Each row is followed by its class number.
[-58 -27 -12 -27  18  19   0  51  25 -19  35  34  -2   8  28 -52  52  15
  -7  31  35  16  18  -5 -20  40  -8 -47 -32 -38  29  53 -26   1  11  33]	5
[-19  -2 -92  48  20  59 -23  18  22 -20  -6  -1  -7 -53   6  11  31  11
 -24  40   3 -15 -46  -1  46  16 -42 -14  -1 -30  49  37  37  38 -40  10]	5
[-22 -27 -57  -7   2  30 -41  48  17  -2   2   1  37 -23   2  -8   4  17
 -36   5  14  32  -9  -1  10  11   8 -10  28 -52  20  -8 -10  62 -22  20]	8
[ 25 -39   4  10  56  67 -39  30  22 -32  19  -4   3 -50 -11  46  18  60
 -58  37 -30 -23 -34   6  64  18 -42 -25  29  -8  -4 -26  27  29 -44  36]	2
[  5 -45 -52 -19   8  44 -22  14  23  -8  20  -2  -7 -35  23  11   7  51
 -26  18  -5  -3  12  35  19  21 -29  -1  21 -21  52  -6  22  49  10  44]	1
[ 10 -21   4  24  51  78 -13  44  36 -55  16  -3   0 -76  39  21  32  51
 -11  68  -1   3  22  10  60  22 -54 -25   1 -35  -1  24  -9  19 -11   5]	3
[ 10  -7  12  12 -22  42 -28   3  25 -24   4  14   1 -30   0  28  20  14
   9  21  17   8 -53 -23 -17  32 -12  12   5 -37  -2 -12 -27  34  17  35]	8
[  9  -8  20   2  -9  22 -11   6  10 -10  -2 -18 -29 -27  -3  44  -5  12
  -1   7 -39 -24 -65   3  32   9 -35  12  10 -12 -39 -22  12   9 -12  31]	6
[ 24 -12 -19 -25  52  18 -22  19  -6 -25  14   8 -22 -32  23  43  13  19
 -32  22 -20 -28  -2 -14  14  -9   1  30  23 -39 -34 -23  12  26   4  27]	4
[ -4 -22 -15   9  25  36 -35  42  18  -2 -11  39  19 -27  18  16  59  28
  -9  13   6 -35 -31 -21   1  34 -15   4  40 -56 -38  17   8  29 -12  45]	1
[-49 -28  -2 -19 -12  38   2  27  51 -26  31  51  -4 -14  32 -44  62  65
  10  28  60 -24  85  12  17  53 -11 -30 -23 -56  37  57 -41 -20 -18  54]	1
[-50 -31  19 -37  23  -5 -58  61  26 -33  21   9  38  38  -2 -48  34  44
 -38 -19  27  23 114  -4   2  12  34 -54  20 -51  17 -60 -49  21 -14  21]	1
[ 10 -15 -34  12  51  39 -64  53  14 -11   1  27  -6 -19  13  -1  35  13
 -25  32  -4 -37  -1   2  45  31  -3 -25  35 -35 -22   0  39  38 -30  19]	6
[ 53  -9 -19  49   9   8 -41  16   9 -22 -35 -35  32 -33 -23  21  19  16
 -36  18 -25  35 -27  36  38   0 -16  13  31 -10  17 -20  42  44 -10  23]	2
[-37 -57 -19  21  21  15 -43  57  35 -46  36  -1  57 -49   1 -12  25  29
 -40  22  -9 -19  22   0  37  54 -26  -1  16   3  15 -18  22  30 -17  37]	2
[-27 -45 -45  -1   6  24 -34  32  -3   8  10 -12  35  -2   4 -26  23  42
 -30  50 -20 -18  -1  12  13  31 -25 -17  53 -24  38 -45  23  48  13  50]	2
[ 41 -32 -18 -38 -13  31 -61  10  21 -45  28  26  32 -38  25  37  32  38
  -9  15 -21  -5  18 -34  -5  30   4 -32  45 -54   4 -20   3  56 -22  44]	8
[ 46  19  26  32 -12  66 -43  14   5 -17 -44  22 -18   6   6  15  22 -26
  65  33  12  20  -8  38  17  47 -18 -15   8 -49   9  21  -9  51   2  25]	3
[-70 -25   3 -17  43  11 -34  62  15  -8 -20  45  56  13   3 -55  12 -19
 -14  15  75  12  40  19  19  51  24 -43 -63 -39  33 -12 -26  24 -39  31]	3
[ 20 -18 -24   1   1  11 -67  16  -1 -40  -9 -24  37 -33  19   8   8  38
 -35  15 -28 -20   9  -4  47  22 -24  -7  26 -37 -24 -60  32  72   6  35]	3
[ 61 -19  -8  17  10  24  -3  13  12  -3  34  14   8 -32  28 -14  38 -15
  12  36  10  13 -18  17  17  29 -22  -8  46 -43   6  23  -6  40  35  24]	8
[-25 -41 -19  30   2  17 -42  26   5 -16  18  14  22  -6 -10  28  18  13
   3  14 -11 -30 -64  11  31  22 -19 -12  35 -25   8 -35  12  42   1  55]	4
[-30   2 -36  23  -9  41 -32  40  -8 -16   2 -24   2  -8 -27  51   5   2
   0  28 -53   1 -71   2  60  23 -17  14  26 -36  10 -25  17  35 -18  43]	5
[ 46 -15  20  -8  26  56 -16  20  24 -28  22   0  -3 -42   1   1  32  15
 -27   3  -6  18 -37   9  14 -14 -22  26  30 -29  18  45 -18  21   2  29]	1
[ -1 -44 -23  -6  30  73 -26  22  20 -37  49  16 -14 -33   2  40  10  48
 -38  51 -20 -16 -21 -18  17  16 -31 -25  46 -38   6  -9 -13  26 -26  23]	4
[ -4  20 -17  14  18  27 -58  29  18 -21 -11  25  -5 -36  19  17  43   0
  38  34 -17 -33 -16 -27  30  -4   1 -14  13 -50   1   1  14   8 -33  14]	5
[ -1  -4 -60 -22  24  23  -8   4 -11 -28  50  -2   6 -47  31  27  53  14
 -18  54 -11 -17 -39  -9  52  -8 -17  19  -5 -38  42 -13 -10  23  -1  55]	0
[ 24 -29   7  -2  12  35 -33  -2  11 -47  -8  20  24  -5  42   6  28  15
  40  34  19  -9  -5  26  17   9 -35 -22   3 -56  -4 -19 -18  85  23  52]	3
[-58  -8  -6 -66  36  62 -17  28 -14 -27 -38  27  10  18  -7 -52  61  33
 -34 -23  27   1  66 -41 -21  21   5 -76  -8  22  37  26  11  17 -57   5]	3
[ 66 -15  -2 -43  13  -9 -10 -14  -1   5  31  11  -1 -14  34  38 -17   4
  14  56  -4  -1 -23  17  28  31  -5  39 -10  -4 -30 -48  24  51  26  37]	6
[  9 -11 -34 -22   3  33 -32   9   9 -13   3   7   8 -44  42 -17  21   1
 -45   2  25  10 -61 -22 -18  -3 -32 -15 -12 -76  -4  -5 -16  62  -2  21]	6
[ 47 -20 -31  12 -14  -9  13  -4 -12  22   5 -17  18 -20  14   3  -2 -16
   8  71 -34  19 -35  40  27  44 -29  54  35 -26  -6 -37  25  28  51  46]	1
[ 31 -31   9 -43  -1  -4 -18   9 -10  -2  21  18  54 -24  17 -66  17 -11
   2  -5  13   1  38   1  27  53 -19  16   1 -48  -1 -55 -27  43 -17  63]	5
[ 32 -23 -22  10  14   9 -70  48  -3  18 -11  22  52  -9  22   0  20 -26
  32  14 -20  -1  20  20   6  52   3 -23  45 -12  29 -25  49  52   3  23]	7
[  7  -3 -37  33 -29  12 -55  19   1 -26  35   3  45 -50  37 -25  40  -7
  19  37 -35 -46  15  -9  47  38 -25  -5  47 -30  22   7  43  29  14  20]	2
[ 86   0  26   8   6  37 -19   1  20 -20 -27 -24  -4 -43 -15  64  27  46
 -15  -3 -26  27 -52  14  41  -8 -33  15  22   0 -16  10  24  30 -32  31]	7
[-28 -24 -14 -37  16 -18 -23  10  18 -39  33  41  60  16   5 -16  29  24
 -48  29  38 -28  84 -12  27  52  35 -84 -34 -39  63 -33   8   0 -47  39]	0
[-26   9   5 -54   0  -7 -63  37  -8   7   8   7  -6  40   3  -4  22 -29
   0 -49   3  16  13 -13 -18   5  32 -54   2 -27  21 -43 -21  38 -20  13]	0
[ 32 -43 -20   8 -26  46 -77   9  12  -5  43  16  38 -61  40  -2  13  39
  -7  -3 -20  -9 -23  19  28  15 -43 -25  37 -78  33 -31 -28  42   2  57]	1
[-71 -39  28 -24  17  25  17  36  35 -32  54  48  30 -18  27 -14   6  12
  -6  34  33 -23  62   3  27  51  -4 -61 -37 -62  38 -13 -39 -33 -15  31]	1
[-27 -34  -9   7 -16  69 -47  44  10 -52  72  17 -15 -65  32 -20  19  25
   7   6 -25 -29  19  13  49  40 -38  -9  19 -37  32  23 -10  12  21  43]	4
[-21 -30  -1  14  -4  58 -20  34  11 -29  29  17  31 -44  25  -6  58  38
  11  32  -5 -23 -26   6  44  33 -50 -25  19 -43  18  20  -6  26  -9  58]	2
[-25  -9 -63  14  33  21 -27  64  38 -36  39  -3  23 -57  36   2  54  30
 -23  67   2 -43  10 -24  63  34 -15  18  31 -33  -5  25  33  43  -7  15]	0
[ 27 -11 -33  41   5  31 -30  17   0 -15  34  -2  22 -36  20  36  26  43
  11  49 -12  10 -36  27  63   2  -9  25  23 -28   6   6  -4  32  39  42]	8
[  7  -3 -26   5  12  22 -21  20  -5   0   4   5  -4  19 -11 -52  44 -46
  23  36  -2  23 -32  18  14   2 -12 -17  35 -48  48  -3 -21  34  -6  34]	5
[ 37  17 -34   1 -13  42 -11  12  -3 -13  -5 -14 -13 -62 -15  41  14  23
 -10  48 -54  -9 -46 -11  60  39 -15  91  13  26 -33  46  45  -1 -32  32]	0
[ -9 -40 -71  36  14  38 -43  32  -4 -12  19  11  20 -38  19 -39  30  -9
  17 108 -15   5 -48  12  22  39 -36   2  58 -19  19 -31  18  54  53  29]	3
[ 31 -43 -48  11 -14  19 -63  24  10 -16  24  11  32 -47  26   7  21  34
   1  52 -27  -9  -4  19  31  43 -24  13  42 -48  14 -19  17  48  -3  61]	4
[-102  -25   30  -45    0   35  -15   49   16  -35   21   65  -12   -9
   15  -30   35   57   13   -2   66  -17   13  -12   -5    9   22  -12
  -47  -66   -7    4  -78  -16   22   68]	3
[ 35 -21  11 -44 -15  15  -9  38 -18 -18  65  40  11 -28  40 -11  32 -18
   5  30 -31  -6 -34  -2  24  36  -7  -5  39 -90 -36  17  -6  16  49  67]	7
[-39 -33 -79  36  37   3 -54  31  41  -8 -27  -8  27 -52  13 -14  -7   4
 -13  66   5 -18 -22  -6  27  15 -33 -20   5 -32  14 -96  35  60 -31   3]	5
[ 50   7 -40  33  19  32 -30 -13  -1 -16 -12  -7   0 -46   9  39  20  26
 -22  -2 -30 -11 -12  -2   9 -23 -17   6  19 -26  35  28  22   7 -14  10]	5
[ -1 -35  22 -33  25  55 -32  21  12  -6  30  19  21 -43  14  18  19  40
 -27   6   9 -12 -64  -6  32  13 -38 -25 -14 -23   7 -23 -13  38 -34  52]	2
[ 27 -27 -33  -3   2  30  32  -2   5  -7  36  -8 -54   4  26   7  17  -9
 -29  70 -14  -5 -56  43   7  45 -53 -14   3 -38  22  63  24  28  39  48]	4
[  4 -38 -32  22   7  21 -55  53  19 -25  25  33   6 -35   1 -16  45   0
  18  32 -14  -6 -28  14  35  14  -8   0  63 -44 -11  -8   2  28   9  48]	7
[-13 -29 -44  37   4  17 -40  21  23  -1  -9  12  43 -66  15  25  13  57
  13  53 -25 -51 -15 -10  55  21 -26 -15  43  -9 -11 -48  45  17 -32  19]	0
[-33 -27 -71   2  14  13  18  39   7 -16  30  -9  32 -24  31 -63  30  -4
  -6 102   6  27   9  45  55  -9 -18  -1  13 -66  69  29 -10  21   3  33]	4
[-14 -37 -27 -18  45  39 -64  33  23 -32  40  28  38 -33  28 -32  39  10
 -15  34  31 -40  29 -26  30  56 -11  -8   4 -18  17 -45  -7  67 -14  41]	8
[ 23   9 -45  19  37  26 -15  24  -3  -8  -9  -8   0 -36  29 -51  45 -30
 -15  61  -2 -18   2 -10  25   9 -28  16  44 -51  -2  10  18  36  -4  -3]	4
[ 21 -29 -59  26  22   2 -51   0  15 -26 -36  20  58 -16  19   2  11  29
 -27  41   0 -34  44  -2  29  45  -5 -42  13 -17 -22 -31  66  60 -34  16]	8
[-17 -33 -38  14  15  63 -64  52   9 -47  42  43  27 -84  36 -37  69  11
  24  69 -30 -47 -22 -12  44  57 -33  19  21 -14  13  33  16  11   1  63]	0
[-40 -27  -5   4   3  58 -11  46  11 -40  17  11  32 -28  -4  -6  34  31
 -13  41  -9 -19 -30  -2  42  45 -24 -11  12 -33  20  10   2  21  -8  57]	0
[-12 -32 -52  -3  15  22 -42  25 -15 -30   2   3  63 -21 -14 -31   0   0
  -7  28 -29 -11  56  14  80  56  -6  46  28  23  -3 -64  44  51 -28  36]	1
[ 13 -23 -17   6  40  -4 -34  33  26  14   3   5  43 -24  42 -35  32  48
   3  54  24 -56  43  -1  47  43 -25  13  21   5 -23 -33  44  49  12  22]	7
[-107  -16  -23  -50    6    9  -40   62   28  -26   14   46  -31  -21
   42    9   52   59  -13  -21   31  -70   93  -19  -10   36   27  -25
  -41  -61   18   13   -8  -21  -19   60]	2
[-53 -23 -23  26  15  59 -25  38  36 -45   0  -6  -9 -60 -23  36   1  -3
  -7  52 -23   9 -73   2  63  21 -38  -9   2 -13  10 -60  16  21 -34  19]	1
[ -2 -51 -40   8   6  13 -11  23  14  -3 -14 -16  61 -10 -13  19  -3  50
 -37  16  -9   2  -6  12  48  38 -37  -5  30   1 -19 -42  34  64 -41  36]	7
[  8 -20 -71  59  26  11 -66  14  19 -33  15  -9  21 -60  15  25  11  33
 -38  64  -7 -23 -54   9  75  10 -30  45  -7 -25 -31 -45  19  44  -7  34]	6
[-32 -18  18  37  46 -31 -19  58  43  -7  -6  56  54  23  13 -21  21  -1
  15  44  53  -1  79  39  21  21  45 -67 -27 -29  16  36  12 -27 -25  -7]	2
[-29 -13 -42   1  12  22 -33  42 -27 -17  10  27  67 -35  39 -45  34  -8
  22  49  -7  -9  -2   9  62  10  -9  -4   7 -72  -2 -31 -14  35  -3  49]	0
